Below is a small trained network, with its code and all its weights. Each question gives an input and a target symbol and asks what happens when units are switched off, that is, made to give their printed mean instead of their output.

import numpy as np


def w(rows, s, z=0):
    codes = np.array(rows[::2]) - 128.0
    scale = np.full(codes.shape[1], s)
    scale[-1] = z or s
    return codes * scale


def norm(h):
    return h / np.sqrt((h * h).mean(-1, keepdims=True) + 1e-5)


def f(y):
    return np.maximum(y, 0)


def softmax(a):
    e = np.exp(a - a.max(-1, keepdims=True))
    return e / e.sum(-1, keepdims=True)


def log_softmax(a):
    a = a - a.max(-1, keepdims=True)
    return a - np.log(np.exp(a).sum(-1, keepdims=True))


def net(x, mask):
    ids = ['Δεηθμτ'.index(c) for c in x.split()]
    T = len(ids)
    res = E[ids] + P[:T]
    u = 0
    for l in range(2):
        r = norm(res)
        for j in range(3):
            rows = slice(4 * j, 4 * j + 4)
            q, k, v = (r @ M[l][rows].T for M in (Q, K, V))
            z = softmax(np.where(np.tri(T) > 0, q @ k.T / 4**0.5, -1e9)) @ v
            o = O[l][rows]
            res = res + np.where(mask[u + j], z, o[:, -1]) @ o[:, :-1]
        u += 3
        y = f(norm(res) @ A[l][:, :-1].T + A[l][:, -1])
        res = res + np.where(mask[u : u + 4], y, B[l][:, -1]) @ B[l][:, :-1]
        u += 4
    return log_softmax(norm(res)[-1] @ U[:, :-1].T + U[:, -1])


Q, K, V, O, A, B = {}, {}, {}, {}, {}, {}
E = w([
[124,103,2],'Δ',
[74,126,39],'ε',
[93,122,115],'η',
[135,120,125],'θ',
[109,144,8],'μ',
[112,138,93],'τ',
],0.0092)
P = w([
[154,144,189],'0',
[45,117,68],'1',
[125,181,25],'2',
[117,10,112],'3',
[41,105,70],'4',
[131,174,20],'5',
[170,147,94],'6',
[32,102,63],'7',
],0.011)
Q[0] = w([
[117,189,75],'L0H1',
[93,128,103],'L0H1',
[75,183,155],'L0H1',
[182,149,100],'L0H1',
[195,249,105],'L0H2',
[183,184,121],'L0H2',
[171,254,93],'L0H2',
[141,239,162],'L0H2',
[206,122,165],'L0H3',
[160,156,145],'L0H3',
[37,196,128],'L0H3',
[226,129,180],'L0H3',
],0.014)
K[0] = w([
[86,167,95],'L0H1',
[88,124,109],'L0H1',
[166,125,51],'L0H1',
[83,190,174],'L0H1',
[160,113,53],'L0H2',
[148,92,48],'L0H2',
[183,160,10],'L0H2',
[191,92,112],'L0H2',
[125,9,94],'L0H3',
[156,103,85],'L0H3',
[149,220,98],'L0H3',
[116,67,71],'L0H3',
],0.015)
V[0] = w([
[92,213,156],'L0H1',
[113,174,108],'L0H1',
[106,121,118],'L0H1',
[114,204,151],'L0H1',
[132,171,165],'L0H2',
[172,139,184],'L0H2',
[148,114,91],'L0H2',
[1,144,168],'L0H2',
[100,77,149],'L0H3',
[224,150,138],'L0H3',
[119,104,120],'L0H3',
[148,108,117],'L0H3',
],0.008)
O[0] = w([
[193,81,206,130],'L0H1',
[212,65,115,200],'L0H1',
[124,100,93,169],'L0H1',
[164,115,167,117],'L0H1',
[197,144,92,81],'L0H2',
[175,131,3,3],'L0H2',
[62,58,179,175],'L0H2',
[167,224,159,147],'L0H2',
[102,95,100,53],'L0H3',
[154,98,136,111],'L0H3',
[90,131,149,117],'L0H3',
[101,141,132,117],'L0H3',
],0.0051,0.0043)
A[0] = w([
[141,5,80,77],'L0N1',
[104,216,246,166],'L0N2',
[139,109,127,61],'L0N3',
[2,178,218,2],'L0N4',
],0.0059,0.0043)
B[0] = w([
[161,127,126,250],'L0N1',
[109,12,90,160],'L0N2',
[138,111,97,128],'L0N3',
[108,170,1,155],'L0N4',
],0.0093,0.0024)
Q[1] = w([
[125,131,150],'L1H1',
[140,157,175],'L1H1',
[130,115,128],'L1H1',
[145,134,144],'L1H1',
[104,90,143],'L1H2',
[43,55,129],'L1H2',
[140,253,106],'L1H2',
[110,5,117],'L1H2',
[48,145,173],'L1H3',
[182,101,119],'L1H3',
[183,136,127],'L1H3',
[94,185,164],'L1H3',
],0.019)
K[1] = w([
[144,173,153],'L1H1',
[145,127,150],'L1H1',
[123,124,144],'L1H1',
[168,142,114],'L1H1',
[206,143,140],'L1H2',
[163,170,210],'L1H2',
[5,42,120],'L1H2',
[157,232,146],'L1H2',
[149,171,190],'L1H3',
[106,148,65],'L1H3',
[88,154,83],'L1H3',
[125,125,165],'L1H3',
],0.018)
V[1] = w([
[144,184,94],'L1H1',
[184,122,121],'L1H1',
[23,54,82],'L1H1',
[91,183,130],'L1H1',
[133,198,123],'L1H2',
[175,213,158],'L1H2',
[144,161,119],'L1H2',
[65,68,83],'L1H2',
[110,105,2],'L1H3',
[142,102,132],'L1H3',
[27,111,146],'L1H3',
[89,176,86],'L1H3',
],0.0088)
O[1] = w([
[26,117,143,132],'L1H1',
[107,152,110,112],'L1H1',
[219,146,254,254],'L1H1',
[121,94,130,120],'L1H1',
[168,206,146,96],'L1H2',
[243,169,162,74],'L1H2',
[164,176,139,120],'L1H2',
[32,122,94,176],'L1H2',
[155,188,190,226],'L1H3',
[70,118,155,145],'L1H3',
[170,190,97,113],'L1H3',
[190,181,132,119],'L1H3',
],0.0053,0.0086)
A[1] = w([
[88,105,218,177],'L1N1',
[183,83,1,145],'L1N2',
[161,50,182,2],'L1N3',
[237,34,30,76],'L1N4',
],0.0098,0.0064)
B[1] = w([
[226,137,178,254],'L1N1',
[205,117,144,213],'L1N2',
[187,251,59,138],'L1N3',
[51,139,185,177],'L1N4',
],0.013,0.0048)
U = w([
[146,82,226,149],'Δ',
[186,168,170,67],'ε',
[202,151,86,130],'η',
[79,216,195,96],'θ',
[138,170,7,103],'μ',
[62,104,90,254],'τ',
],0.02,0.0054)

Each question gives the input, a string of symbols that net reads in full, and the target symbol t.
The units are the heads (4 rows each of Q, K, V and O) and the neurons (one row each of A and B). Each row of codes is followed by its name. A weight is (code - 128) times the scale printed after its matrix; where a second scale follows, it is the last column's (O, A, B and U).
mask holds one flag per unit, layer by layer, with each layer's heads first. A switched-off unit (its flag False) gives its mean, the last column of its rows in O or B, instead of its output. The means were averaged over made-up inputs and are rounded, as every weight is.
A unit's drop is (log p(t) with every unit on - log p(t) with that unit switched off) / (log p(t) with every unit on - log p(t) with every unit switched off).
top k neurons: the k neurons with the biggest drops, biggest first
k most important neurons of layer l: the k neurons of layer l with the biggest drops, biggest first
which heads matter: for each layer, one digit per head in row order, 1 if its drop is at least 0.15 and else 0, layers parted by /
drop of u: that unit's drop, to one decimal
input μ μ μ ε ε τ, target θ: which heads matter => 010 / 111
input η μ μ ε η μ τ θ, target μ: most important neuron of layer 1 => L1N1
input ε ε θ θ ε ε η θ, target τ: which heads matter => 010 / 011
input θ μ μ ε μ μ μ μ, target ε: which heads matter => 010 / 010
input μ μ μ μ ε θ μ, target θ: which heads matter => 000 / 011
input Δ Δ ε, target τ: 2 most important neurons of layer 1 => L1N1, L1N2
input τ μ ε μ, target ε: which heads matter => 000 / 011
input τ ε ε μ μ η μ ε, target η: which heads matter => 010 / 000
input τ η Δ ε τ μ μ μ, target η: which heads matter => 011 / 010
input μ ε η, target Δ: 2 most important neurons of layer 0 => L0N1, L0N2
input μ μ η η μ, target Δ: which heads matter => 010 / 001
input τ ε μ μ η, target η: which heads matter => 010 / 000
input Δ η τ, target θ: which heads matter => 000 / 111
input μ Δ μ μ θ μ Δ ε, target Δ: top 4 neurons => L1N1, L0N2, L0N1, L1N4
input ε μ η ε, target ε: which heads matter => 000 / 000
input η μ ε η, target ε: which heads matter => 000 / 011
input ε μ Δ Δ μ Δ ε τ, target τ: which heads matter => 100 / 001
input θ Δ μ η μ Δ ε ε, target ε: top 2 neurons => L1N2, L1N4
input τ τ μ μ μ θ θ μ, target η: top 2 neurons => L1N2, L0N2
input μ Δ τ ε ε η, target Δ: top neuron => L1N1
input θ θ ε μ θ, target ε: top neuron => L1N4
input θ ε ε Δ Δ, target ε: 2 most important neurons of layer 1 => L1N2, L1N4
input Δ μ θ η η, target θ: top 2 neurons => L0N4, L1N1
input η μ Δ μ Δ, target μ: drop of L0H2 => 0.3
input η μ μ ε μ μ Δ θ, target μ: drop of L0H2 => 0.9
input η μ η μ ε μ μ ε, target μ: drop of L0H2 => 0.7
